Each row has a class, written after it.
134, 45, -126, 420, 62, -152, 165, 57, 120, 258, 52, 241, -134, -150, 116, 2, 80, 88, -286, 73, 17, -20, 139, 46, -76, -121, 50, 174, 87, 50, 86
k_80
170, 8, -2, 446, 152, -230, 334, 106, 122, 271, 0, 105, -53, -81, 14, -32, 119, -200, -383, 8, 213, 32, -109, 21, 84, -25, 47, 158, 168, -6, 92
k_80
221, -116, -42, 690, -43, -95, 499, 325, 57, 241, 16, 178, 9, -144, -59, 44, 164, -138, -199, 31, 1, 161, -95, 118, 49, 5, 50, 120, 191, -18, 144
k_5
182, -90, 136, 847, -130, -41, 436, 118, 81, 209, 58, 174, -58, -270, -70, -19, 159, 5, -17, 69, -110, 24, -182, -35, -34, -82, 152, 199, 299, 150, 267
k_5
204, -70, -55, 583, 138, -220, 250, 67, 153, 146, 45, 189, -88, -241, -31, -39, 128, -49, -254, -34, 77, 29, -107, -4, 16, -159, 104, 133, 150, -18, 20
k_80
15, 3, -73, 461, 24, -155, 112, 45, 107, 237, -29, 42, -153, -272, 147, 0, 172, -209, -240, -21, -32, 9, -6, 22, -7, -128, 93, 295, 108, -23, 44
k_80
310, -83, 9, 765, 34, -64, 497, 165, 83, 176, 4, 260, -9, -182, 66, 67, 141, -74, -153, 68, 6, 7, -205, 107, -1, -178, 218, 193, 76, 97, 187
k_5
127, -35, 14, -63, -8, -59, 434, 240, -115, 212, 153, 372, -53, -239, -55, 86, 137, 2, -174, 109, 123, -22, -182, 91, -100, -186, 138, 126, 114, 63, 219
k_5
120, -9, -91, 538, 73, -40, 237, 306, 45, 116, -91, 267, 45, -139, -6, -51, 189, -126, -159, -65, 67, -36, -140, 145, 14, -215, 204, 130, -31, 65, 180
k_5
257, -82, 160, 732, 110, -77, 295, 134, 67, 278, 12, 493, -78, -190, 118, 136, 187, 42, -10, 28, -4, -54, -247, -76, 39, -346, 173, 70, 234, 68, 184
k_5
202, 75, -168, 486, 104, -176, 723, 250, 224, 260, -115, 49, -76, -75, 59, -21, 132, -191, -315, -331, 4, 16, 4, 115, 84, -81, 176, 296, 45, 73, 55
k_80
215, -56, -146, 743, 126, -137, 666, 347, 193, 203, 66, 356, 100, -141, -174, 80, 161, -75, -229, 4, -52, 32, -130, 204, 92, -187, 135, 297, 150, -11, 159
k_5
207, 221, -235, 288, 67, -124, 257, 97, 161, 147, -32, 180, -117, -50, 82, 27, 21, -231, -573, -120, 106, 17, 14, 166, 103, -257, 64, 91, 1, -160, -5
k_80
180, -43, 8, 645, -5, -65, 342, 153, 118, 285, 72, 306, -44, -31, 5, 86, 93, -155, -75, 22, -55, 43, -163, 28, 48, -49, 125, 268, 216, 84, 104
k_5
321, -75, 86, 671, 81, -18, 409, 136, 176, 268, 92, 145, -197, -264, -6, -157, 125, -30, -80, -19, -8, 79, -131, 12, 36, -492, 114, 286, 281, 11, 241
k_5
161, -4, -208, 648, 85, -21, 492, 194, 318, 230, -14, 338, -8, -199, 26, 54, 143, 38, -320, -98, 170, 86, -23, 166, -19, -165, 93, 42, -19, -40, 85
k_80
